Here is a tiny trained network, its code and every weight. The questions are about switching its units off for an input and a target symbol, where a switched-off unit gives its printed mean instead of its output.

import numpy as np


def w(rows, s, z=0):
    codes = np.array(rows[::2]) - 128.0
    scale = np.full(codes.shape[1], s)
    scale[-1] = z or s
    return codes * scale


def f(y):
    return y / 2 * (1 + np.tanh(0.7978845608 * (y + 0.044715 * y**3)))


def softmax(a):
    e = np.exp(a - a.max(-1, keepdims=True))
    return e / e.sum(-1, keepdims=True)


def log_softmax(a):
    a = a - a.max(-1, keepdims=True)
    return a - np.log(np.exp(a).sum(-1, keepdims=True))


def net(x, mask):
    ids = ['αβγηθλμξτω'.index(c) for c in x.split()]
    T = len(ids)
    res = E[ids] + P[:T]
    r = res
    for j in range(2):
        rows = slice(2 * j, 2 * j + 2)
        q, k, v = (r @ M[0][rows].T for M in (Q, K, V))
        z = softmax(np.where(np.tri(T) > 0, q @ k.T / 2**0.5, -1e9)) @ v
        o = O[0][rows]
        res = res + np.where(mask[j], z, o[:, -1]) @ o[:, :-1]
    y = f(res @ A[0][:, :-1].T + A[0][:, -1])
    res = res + np.where(mask[2:18], y, B[0][:, -1]) @ B[0][:, :-1]
    return log_softmax(res[-1] @ U[:, :-1].T + U[:, -1])


Q, K, V, O, A, B = {}, {}, {}, {}, {}, {}
E = w([
[163,165,81],'α',
[151,140,119],'β',
[78,138,140],'γ',
[105,142,64],'η',
[34,142,123],'θ',
[223,221,133],'λ',
[33,170,191],'μ',
[229,68,174],'ξ',
[192,147,107],'τ',
[249,93,255],'ω',
],0.023)
P = w([
[136,250,116],'0',
[146,130,130],'1',
[144,122,134],'2',
[140,117,133],'3',
[140,115,133],'4',
[138,114,134],'5',
[136,114,135],'6',
[133,113,136],'7',
[132,114,138],'8',
[132,114,139],'9',
[135,115,138],'10',
],0.026)
Q[0] = w([
[124,88,189],'h0',
[41,253,111],'h0',
[206,44,224],'h1',
[114,6,89],'h1',
],0.017)
K[0] = w([
[29,157,152],'h0',
[135,24,142],'h0',
[128,252,104],'h1',
[99,125,70],'h1',
],0.018)
V[0] = w([
[157,76,118],'h0',
[95,123,252],'h0',
[170,134,202],'h1',
[157,128,126],'h1',
],0.025)
O[0] = w([
[95,189,87,58],'h0',
[138,61,28,195],'h0',
[242,149,19,253],'h1',
[193,251,104,159],'h1',
],0.013,0.021)
A[0] = w([
[157,152,125,40],'n0',
[33,88,217,133],'n1',
[171,143,126,17],'n2',
[87,198,197,117],'n3',
[119,47,57,173],'n4',
[169,178,125,2],'n5',
[89,142,56,71],'n6',
[67,130,178,128],'n7',
[98,172,107,117],'n8',
[92,115,210,194],'n9',
[7,136,238,72],'n10',
[155,96,24,88],'n11',
[137,78,98,110],'n12',
[104,93,201,156],'n13',
[235,2,126,111],'n14',
[203,126,84,94],'n15',
],0.0088,0.0099)
B[0] = w([
[73,38,175,152],'n0',
[161,142,56,163],'n1',
[34,9,154,159],'n2',
[103,179,97,148],'n3',
[185,129,226,204],'n4',
[100,71,185,167],'n5',
[118,89,163,169],'n6',
[231,99,69,145],'n7',
[179,149,92,136],'n8',
[1,195,131,162],'n9',
[209,68,58,162],'n10',
[90,146,194,254],'n11',
[123,119,178,167],'n12',
[38,191,107,161],'n13',
[59,197,73,236],'n14',
[122,80,122,235],'n15',
],0.0065,0.057)
U = w([
[136,193,100,166],'α',
[72,141,159,197],'β',
[20,128,108,169],'γ',
[85,179,7,36],'η',
[3,79,24,35],'θ',
[191,98,210,125],'λ',
[43,38,216,108],'μ',
[159,137,33,255],'ξ',
[107,129,239,20],'τ',
[106,31,45,82],'ω',
],0.008,0.0083)

Each question gives the input, a string of symbols that net reads in full, and the target symbol t.
The units are the heads (2 rows each of Q, K, V and O) and the neurons (one row each of A and B). Each row of codes is followed by its name. A weight is (code - 128) times the scale printed after its matrix; where a second scale follows, it is the last column's (O, A, B and U).
mask holds one flag per unit, heads first, then neurons. A switched-off unit (its flag False) gives its mean, the last column of its rows in O or B, instead of its output. The means were averaged over made-up inputs and are rounded, as every weight is.
A unit's drop is (log p(t) with every unit on - log p(t) with that unit switched off) / (log p(t) with every unit on - log p(t) with every unit switched off).
The circuit of an input: a set's keep is (log p(t) with only the set's units on - log p(t) with every unit switched off) / (log p(t) with every unit on - log p(t) with every unit switched off). Starting from the 12 units with the biggest drops (on a tie, the unit counted first), units are removed one at a time, each time the one whose removal leaves the highest keep (on an exact tie, the one counted first), for as long as the keep stays at least 0.8.
units of the circuit, in order: the units of the circuit, biggest drop first
most important unit: the unit with the biggest drop
top k neurons: the k neurons with the biggest drops, biggest first
heads that matter: for each layer, one digit per head in row order, 1 if its drop is at least 0.15 and else 0, layers parted by /
input μ μ ω λ γ β θ μ λ τ ω, target μ: heads that matter -> 11
input ω θ λ λ ω, target ω: units of the circuit, in order -> n2; h1; n15; n0
input μ μ α, target α: units of the circuit, in order -> h0; n11
input γ ω μ μ, target ω: heads that matter -> 01
input τ β θ τ, target τ: heads that matter -> 11
input τ ω ξ, target τ: units of the circuit, in order -> h0
input ω ξ γ β β ξ τ η ω τ, target ω: heads that matter -> 01
input ω ξ β μ θ β θ ω ξ γ, target ξ: units of the circuit, in order -> n2; n9
input θ γ ξ ω μ μ μ τ ω τ γ, target ξ: top 4 neurons -> n5; n14; n2; n0
input θ β β, target θ: heads that matter -> 01
input θ θ ω μ γ α, target ω: heads that matter -> 01
input γ γ λ μ μ μ β ω β, target γ: heads that matter -> 11
input ξ θ λ γ τ ω, target ξ: top 2 neurons -> n4; n14
input λ ω ω θ θ ξ, target λ: units of the circuit, in order -> h0
input β α θ ξ, target β: top 2 neurons -> n4; n11
input τ μ η α μ μ λ λ, target λ: heads that matter -> 10
input τ β β μ η ξ θ τ θ, target ξ: heads that matter -> 00
input ω γ ω η ω ξ μ, target ξ: heads that matter -> 00
input ω μ μ, target ω: top 2 neurons -> n14; n15
input γ ξ β θ ξ γ θ γ μ, target ξ: most important unit -> n14
